Here is a tiny trained network, its code and every weight. The questions are about switching its units off for an input and a class, where a switched-off unit gives its printed mean instead of its output.

import numpy as np


def w(rows, s, z=0):
    codes = np.array(rows[::2]) - 128.0
    scale = np.full(codes.shape[1], s)
    scale[-1] = z or s
    return codes * scale


def norm(h):
    return h / np.sqrt((h * h).mean(-1, keepdims=True) + 1e-5)


def f(y):
    return np.maximum(y, 0)


def log_softmax(a):
    a = a - a.max(-1, keepdims=True)
    return a - np.log(np.exp(a).sum(-1, keepdims=True))


def net(x, mask):
    res = np.array(x, float).reshape(1, 8) / 4 @ E
    u = 0
    for l in range(3):
        y = f(norm(res) @ A[l][:, :-1].T + A[l][:, -1])
        res = res + np.where(mask[u : u + 10], y, B[l][:, -1]) @ B[l][:, :-1]
        u += 10
    return log_softmax(norm(res)[-1] @ U[:, :-1].T + U[:, -1])


A, B = {}, {}
E = w([
[85,113,205,255,94,222,31,100,42,169],'x0',
[129,93,70,73,191,126,54,116,80,169],'x1',
[128,130,139,128,135,129,133,118,127,135],'x2',
[212,53,119,154,64,90,166,160,114,234],'x3',
[147,125,132,120,107,132,125,123,115,105],'x4',
[131,140,130,133,119,127,130,129,110,125],'x5',
[58,132,168,85,59,69,73,90,160,164],'x6',
[120,168,183,61,113,185,128,208,133,170],'x7',
],0.0091)
A[0] = w([
[82,93,42,72,156,136,66,123,118,157,30],'L0N0',
[49,167,177,109,49,38,72,50,167,149,74],'L0N1',
[96,140,134,134,65,195,122,114,114,86,2],'L0N2',
[218,81,133,200,254,226,190,211,93,67,75],'L0N3',
[77,171,194,124,152,91,63,115,116,73,133],'L0N4',
[157,91,100,175,153,71,138,49,133,81,47],'L0N5',
[127,187,129,64,97,210,155,163,138,176,33],'L0N6',
[72,147,97,117,70,97,73,155,199,166,71],'L0N7',
[211,41,131,157,169,197,126,179,235,50,98],'L0N8',
[130,186,165,223,57,133,221,115,237,101,24],'L0N9',
],0.0078,0.0088)
B[0] = w([
[136,103,181,97,126,91,131,176,74,52,159],'L0N0',
[163,198,165,105,146,108,176,57,2,171,232],'L0N1',
[175,95,98,121,170,119,129,138,120,118,136],'L0N2',
[148,221,128,87,108,121,193,51,46,197,254],'L0N3',
[112,129,92,157,173,199,200,130,138,106,225],'L0N4',
[108,188,36,189,90,110,115,46,171,154,164],'L0N5',
[192,154,206,101,179,171,101,94,242,165,156],'L0N6',
[130,146,161,86,122,113,126,56,100,161,169],'L0N7',
[81,182,107,102,102,144,155,100,86,184,197],'L0N8',
[39,128,230,154,30,57,222,210,129,95,199],'L0N9',
],0.0096,0.0057)
A[1] = w([
[131,129,156,155,127,126,188,155,212,104,3],'L1N0',
[172,157,204,78,169,156,67,224,147,122,71],'L1N1',
[200,68,111,122,73,61,122,158,174,233,27],'L1N2',
[235,158,136,97,179,66,154,136,196,100,13],'L1N3',
[157,60,183,176,172,172,86,122,112,124,8],'L1N4',
[100,82,155,142,204,114,24,154,113,146,172],'L1N5',
[118,94,85,82,154,97,218,100,183,92,46],'L1N6',
[183,60,55,35,219,114,2,137,59,156,114],'L1N7',
[207,143,85,99,253,107,98,79,63,151,152],'L1N8',
[179,156,127,178,68,75,152,129,105,226,87],'L1N9',
],0.0084,0.0052)
B[1] = w([
[60,110,113,113,98,99,155,165,123,126,145],'L1N0',
[167,96,154,125,108,171,169,74,246,155,151],'L1N1',
[184,49,199,93,215,149,81,130,59,38,174],'L1N2',
[127,158,25,142,122,110,52,158,104,191,167],'L1N3',
[117,75,76,168,158,203,101,110,95,123,138],'L1N4',
[167,163,142,164,71,136,190,163,152,118,154],'L1N5',
[181,174,97,125,105,154,86,174,141,122,186],'L1N6',
[36,160,216,186,1,92,241,204,133,97,200],'L1N7',
[98,143,152,137,78,125,210,132,140,141,254],'L1N8',
[195,44,153,149,178,126,145,118,86,64,230],'L1N9',
],0.0095,0.0081)
A[2] = w([
[142,133,122,202,42,127,213,99,154,146,212],'L2N0',
[153,145,181,63,163,191,105,192,182,223,3],'L2N1',
[86,86,15,212,135,39,112,74,140,109,49],'L2N2',
[122,122,183,68,155,56,73,122,46,89,140],'L2N3',
[205,186,71,13,174,1,157,160,156,125,90],'L2N4',
[182,31,104,131,136,102,129,172,130,226,116],'L2N5',
[80,136,187,56,101,50,27,63,120,143,101],'L2N6',
[150,128,185,222,145,186,95,79,66,180,113],'L2N7',
[63,188,80,58,216,181,107,120,146,35,105],'L2N8',
[17,166,95,156,178,182,152,124,185,86,48],'L2N9',
],0.011,0.0048)
B[2] = w([
[80,129,154,46,160,100,107,134,147,142,247],'L2N0',
[193,196,164,54,145,102,65,50,210,140,148],'L2N1',
[192,195,181,6,154,67,36,63,187,165,144],'L2N2',
[124,124,52,118,121,208,215,75,144,158,159],'L2N3',
[72,57,72,214,107,227,71,184,150,186,205],'L2N4',
[201,113,195,165,160,119,124,99,92,17,152],'L2N5',
[184,164,45,173,116,153,200,67,92,197,146],'L2N6',
[79,114,12,125,118,129,92,167,195,135,197],'L2N7',
[190,48,166,196,194,153,154,88,69,50,159],'L2N8',
[188,70,189,97,131,96,119,189,115,127,162],'L2N9',
],0.013,0.016)
U = w([
[61,86,38,217,84,199,31,201,202,151,76],'0',
[175,217,82,180,99,154,226,85,48,202,81],'1',
[66,139,233,125,26,70,173,201,136,97,34],'2',
[209,65,181,183,191,129,147,101,62,10,28],'3',
[176,197,152,45,131,109,40,42,221,134,82],'4',
[112,94,119,81,140,150,132,114,146,120,254],'5',
],0.011,0.0068)

Each question gives the input, the list of numbers given to net, and the class t.
The units are the neurons (one row each of A and B). Each row of codes is followed by its name. A weight is (code - 128) times the scale printed after its matrix; where a second scale follows, it is the last column's (A, B and U).
mask holds one flag per neuron, layer by layer. A switched-off neuron (its flag False) gives its mean, the last column of its row in B, instead of its output. The means were averaged over made-up inputs and are rounded, as every weight is.
A unit's drop is (log p(t) with every unit on - log p(t) with that unit switched off) / (log p(t) with every unit on - log p(t) with every unit switched off).
The circuit of an input: a set's keep is (log p(t) with only the set's units on - log p(t) with every unit switched off) / (log p(t) with every unit on - log p(t) with every unit switched off). Starting from the 12 units with the biggest drops (on a tie, the unit counted first), units are removed one at a time, each time the one whose removal leaves the highest keep (on an exact tie, the one counted first), for as long as the keep stays at least 0.8.
units of the circuit, in order: the units of the circuit, biggest drop first
most important unit: the unit with the biggest drop
k most important neurons: the k neurons with the biggest drops, biggest first
top k neurons in layer l: the k neurons of layer l with the biggest drops, biggest first
input [-8,-8,-2,1,8,2,-2,-5], class 0: 4 most important neurons => L2N4, L1N7, L1N6, L1N8
input [7,0,2,-4,-4,4,8,8], class 1: units of the circuit, in order => L2N6
input [-7,-1,1,-6,-1,-2,5,-7], class 0: 2 most important neurons => L2N4, L1N6
input [6,0,4,-8,1,0,7,0], class 3: units of the circuit, in order => L0N4, L2N8
input [6,-1,6,-4,8,2,5,7], class 4: top 4 neurons in layer 1 => L1N9, L1N1, L1N2, L1N7
input [0,6,4,1,3,3,4,4], class 2: units of the circuit, in order => L1N7, L0N3
input [1,5,-8,0,-6,2,7,6], class 1: 2 most important neurons => L0N1, L0N7
input [-2,6,4,-1,8,5,4,5], class 2: units of the circuit, in order => L1N7, L0N3
input [3,5,-2,0,-4,-4,-1,7], class 4: top 2 neurons in layer 2 => L2N1, L2N4
input [0,-2,-6,8,-8,5,4,8], class 3: units of the circuit, in order => L2N5, L1N9
input [-6,-6,8,7,-1,6,-1,4], class 3: 4 most important neurons => L2N5, L1N2, L2N7, L1N9
input [-7,6,8,-7,-1,2,3,2], class 0: top 2 neurons in layer 2 => L2N4, L2N5
input [-1,-7,-7,8,5,8,-3,-5], class 3: 2 most important neurons => L1N9, L1N7
input [-1,6,-1,-3,5,5,-6,5], class 1: most important unit => L0N3
input [-5,3,-5,-4,0,0,6,6], class 1: 2 most important neurons => L2N6, L0N7
input [-3,2,0,7,1,-4,-5,-5], class 3: top 2 neurons in layer 1 => L1N9, L1N2
input [6,-3,0,7,8,6,-3,-1], class 3: top 2 neurons in layer 2 => L2N5, L2N4
input [-8,5,-6,5,7,-6,-7,-2], class 0: 2 most important neurons => L2N4, L0N1
input [4,-5,-1,0,-4,0,3,-8], class 4: units of the circuit, in order => L2N2, L0N5
input [-4,8,-4,1,3,-5,-3,4], class 2: units of the circuit, in order => L1N7
input [3,4,8,7,0,-1,-2,3], class 3: top 2 neurons in layer 2 => L2N5, L2N4
input [-5,2,-6,-1,-1,-5,4,8], class 4: 2 most important neurons => L2N1, L1N1
input [-8,-3,8,-8,0,0,8,7], class 0: 2 most important neurons => L2N4, L0N3
input [-8,-4,-4,-5,4,-5,-1,-8], class 0: top 2 neurons in layer 2 => L2N4, L2N1
input [0,1,-5,1,-2,5,4,-7], class 4: 2 most important neurons => L2N2, L0N5
input [-7,-7,-2,3,-8,-6,4,5], class 0: 3 most important neurons => L2N4, L1N7, L1N8
